Below are the code and all the weights of a small trained network. Each question names an input and a target symbol and asks about switching units off, where a switched-off unit gives its printed mean instead of its output.

import numpy as np


def w(rows, s, z=0):
    codes = np.array(rows[::2]) - 128.0
    scale = np.full(codes.shape[1], s)
    scale[-1] = z or s
    return codes * scale


def norm(h):
    return h / np.sqrt((h * h).mean(-1, keepdims=True) + 1e-5)


def f(y):
    return np.maximum(y, 0)


def softmax(a):
    e = np.exp(a - a.max(-1, keepdims=True))
    return e / e.sum(-1, keepdims=True)


def log_softmax(a):
    a = a - a.max(-1, keepdims=True)
    return a - np.log(np.exp(a).sum(-1, keepdims=True))


def net(x, mask):
    ids = ['γδζλμξστφψ'.index(c) for c in x.split()]
    T = len(ids)
    res = E[ids] + P[:T]
    r = norm(res)
    for j in range(3):
        rows = slice(2 * j, 2 * j + 2)
        q, k, v = (r @ M[0][rows].T for M in (Q, K, V))
        z = softmax(np.where(np.tri(T) > 0, q @ k.T / 2**0.5, -1e9)) @ v
        o = O[0][rows]
        res = res + np.where(mask[j], z, o[:, -1]) @ o[:, :-1]
    y = f(norm(res) @ A[0][:, :-1].T + A[0][:, -1])
    res = res + np.where(mask[3:15], y, B[0][:, -1]) @ B[0][:, :-1]
    return log_softmax(norm(res)[-1] @ U[:, :-1].T + U[:, -1])


Q, K, V, O, A, B = {}, {}, {}, {}, {}, {}
E = w([
[114,215,52,167,45,117,176,122,151,128,159,184],'γ',
[138,129,149,162,113,113,126,125,128,109,111,142],'δ',
[93,69,68,45,102,128,174,84,85,98,185,48],'ζ',
[128,49,100,202,194,42,153,159,167,186,92,120],'λ',
[252,117,169,92,113,102,62,161,124,123,155,90],'μ',
[69,170,163,147,149,183,61,82,192,135,81,64],'ξ',
[126,110,132,144,107,131,125,161,138,114,120,141],'σ',
[134,131,130,149,120,140,127,146,109,101,103,130],'τ',
[100,68,132,167,239,143,106,116,83,35,235,228],'φ',
[53,138,125,114,130,94,71,129,47,226,132,171],'ψ',
],0.0019)
P = w([
[109,142,78,124,133,94,86,169,131,124,161,91],'0',
[162,119,203,161,92,210,213,116,127,171,180,108],'1',
[121,169,187,2,168,105,206,120,131,111,77,173],'2',
[118,141,151,93,130,134,149,180,170,118,160,91],'3',
[147,138,47,95,215,125,83,60,133,168,199,97],'4',
[96,100,116,98,114,172,122,73,75,198,136,150],'5',
],0.00086)
Q[0] = w([
[105,83,49,148,147,157,68,9,90,208,148,148],'h0',
[199,163,52,109,227,52,116,139,153,100,190,79],'h0',
[115,77,58,149,107,187,90,19,61,222,138,165],'h1',
[70,72,204,132,38,154,194,169,91,77,61,206],'h1',
[106,96,33,167,155,177,57,2,85,229,168,138],'h2',
[175,202,50,126,202,68,114,125,185,108,189,39],'h2',
],0.0047)
K[0] = w([
[149,133,226,95,143,195,241,96,108,156,101,180],'h0',
[176,86,157,254,98,181,115,133,101,170,199,86],'h0',
[155,163,224,68,128,147,245,103,132,155,66,188],'h1',
[92,160,75,45,176,34,87,130,160,52,88,154],'h1',
[152,125,236,100,129,183,235,96,111,170,101,163],'h2',
[159,99,131,240,51,207,131,129,110,178,209,74],'h2',
],0.0037)
V[0] = w([
[124,40,149,129,34,23,128,171,251,201,159,181],'h0',
[201,45,192,221,182,141,109,157,112,57,137,170],'h0',
[15,46,61,95,179,206,161,192,115,62,236,188],'h1',
[142,238,156,195,35,89,137,93,73,77,102,211],'h1',
[124,124,112,172,10,232,149,188,239,75,91,89],'h2',
[197,108,74,33,37,179,139,202,78,137,154,74],'h2',
],0.0013)
O[0] = w([
[113,115,132,72,16,153,90,17,32,221,122,65,151],'h0',
[61,100,183,141,55,139,152,155,61,74,190,200,162],'h0',
[127,69,96,165,223,203,41,59,78,157,178,190,67],'h1',
[90,160,247,145,89,118,81,196,186,81,139,91,71],'h1',
[67,58,155,158,81,147,128,128,79,191,3,152,254],'h2',
[156,193,93,120,84,226,117,102,146,159,55,207,110],'h2',
],0.0015,0.00068)
A[0] = w([
[254,139,156,81,126,128,92,145,141,116,161,87,8],'n0',
[131,188,120,93,87,129,169,131,137,122,91,130,161],'n1',
[122,180,97,127,68,140,177,118,145,129,140,149,37],'n2',
[149,127,72,111,171,161,133,89,146,154,121,146,113],'n3',
[102,106,140,105,121,113,140,142,101,108,160,101,121],'n4',
[131,67,108,175,177,46,193,159,139,161,77,106,26],'n5',
[123,112,134,77,115,115,184,64,92,139,177,73,31],'n6',
[124,169,107,160,101,147,144,138,95,97,121,137,127],'n7',
[100,192,139,90,174,85,109,168,115,180,173,133,133],'n8',
[101,112,95,149,108,150,133,140,136,125,165,147,114],'n9',
[128,139,172,187,125,154,149,134,151,123,107,172,7],'n10',
[97,152,176,135,151,179,85,97,202,161,78,45,15],'n11',
],0.0033,0.0012)
B[0] = w([
[219,195,206,4,136,69,71,196,55,139,169,121,198],'n0',
[119,119,92,192,127,142,95,91,132,163,210,106,169],'n1',
[128,202,62,138,137,81,141,110,159,159,208,141,146],'n2',
[171,123,173,169,56,123,142,169,160,85,111,134,157],'n3',
[142,122,137,172,100,133,139,99,168,78,125,106,156],'n4',
[171,58,159,177,195,89,206,133,101,225,130,72,195],'n5',
[121,126,39,40,136,158,182,172,130,54,70,83,167],'n6',
[106,121,124,93,132,89,142,120,179,185,150,150,151],'n7',
[107,59,139,156,37,212,113,74,70,156,69,160,173],'n8',
[130,173,141,99,183,95,151,99,104,128,116,133,153],'n9',
[76,146,61,66,162,77,96,180,117,119,73,124,147],'n10',
[134,185,167,119,216,189,83,45,198,109,106,62,254],'n11',
],0.0024,0.003)
U = w([
[104,71,154,173,217,145,111,92,79,39,232,221,113],'γ',
[57,110,231,181,9,68,136,157,157,58,150,68,9],'δ',
[122,91,20,48,100,159,206,119,106,34,96,65,154],'ζ',
[242,118,124,211,72,180,132,163,195,95,45,209,2],'λ',
[22,161,111,111,167,73,114,255,154,128,38,197,48],'μ',
[96,191,187,136,195,196,55,54,204,123,67,52,181],'ξ',
[228,182,199,35,113,76,65,182,69,144,161,102,208],'σ',
[64,75,128,129,38,188,75,75,24,216,61,174,123],'τ',
[102,222,45,165,90,79,152,89,187,199,230,166,145],'φ',
[164,46,150,205,195,49,211,148,118,220,110,62,204],'ψ',
],0.0048,0.00075)

Each question gives the input, a string of symbols that net reads in full, and the target symbol t.
The units are the heads (2 rows each of Q, K, V and O) and the neurons (one row each of A and B). Each row of codes is followed by its name. A weight is (code - 128) times the scale printed after its matrix; where a second scale follows, it is the last column's (O, A, B and U).
mask holds one flag per unit, heads first, then neurons. A switched-off unit (its flag False) gives its mean, the last column of its rows in O or B, instead of its output. The means were averaged over made-up inputs and are rounded, as every weight is.
A unit's drop is (log p(t) with every unit on - log p(t) with that unit switched off) / (log p(t) with every unit on - log p(t) with every unit switched off).
The circuit of an input: a set's keep is (log p(t) with only the set's units on - log p(t) with every unit switched off) / (log p(t) with every unit on - log p(t) with every unit switched off). Starting from the 12 units with the biggest drops (on a tie, the unit counted first), units are removed one at a time, each time the one whose removal leaves the highest keep (on an exact tie, the one counted first), for as long as the keep stays at least 0.8.
circuit, biggest first: the units of the circuit, biggest drop first
unit that matters most: the unit with the biggest drop
which heads matter: for each layer, one digit per head in row order, 1 if its drop is at least 0.15 and else 0, layers parted by /
drop of u: that unit's drop, to one decimal
input γ λ μ ζ δ, target ζ: circuit, biggest first	h0; n6; n11
input γ ξ σ, target ξ: unit that matters most	h0
input μ φ λ ξ ξ σ, target ζ: which heads matter	001
input γ δ δ λ δ, target δ: circuit, biggest first	h0; h1; n11
input σ ζ ξ ζ σ, target λ: circuit, biggest first	n3; h2
input ξ σ ξ ξ τ, target τ: circuit, biggest first	h2; n11
input μ δ ξ ξ σ, target δ: which heads matter	110
input ψ δ μ σ, target σ: circuit, biggest first	h2; n0; h0
input ζ μ ζ δ, target λ: circuit, biggest first	h1; h2; n3
input ξ δ τ, target ψ: which heads matter	000
input ψ δ ψ λ ψ τ, target σ: circuit, biggest first	h2; n0
input λ μ μ δ, target ζ: circuit, biggest first	h0; n6; h1
input σ λ δ τ τ, target ζ: which heads matter	100
input ξ λ ψ ξ τ δ, target σ: unit that matters most	h2
input γ ψ δ λ σ, target σ: circuit, biggest first	h2; n0
input δ σ σ, target δ: which heads matter	010
input τ μ σ τ, target μ: which heads matter	100
input ζ ζ ζ δ ξ τ, target λ: which heads matter	100
input δ δ σ ξ ξ σ, target τ: which heads matter	100
input λ μ ξ σ δ, target φ: which heads matter	011
input ξ ξ μ λ ψ, target τ: circuit, biggest first	n8
input ξ δ ξ γ τ, target δ: which heads matter	110
input φ ξ σ, target γ: drop of h2	0.2
input σ ψ μ σ, target τ: drop of h0	0.4
input ζ ξ ζ λ ψ σ, target λ: drop of n3	0.5
input ζ λ σ λ ζ δ, target τ: drop of h0	0.2
input ζ ψ γ τ, target λ: unit that matters most	h1
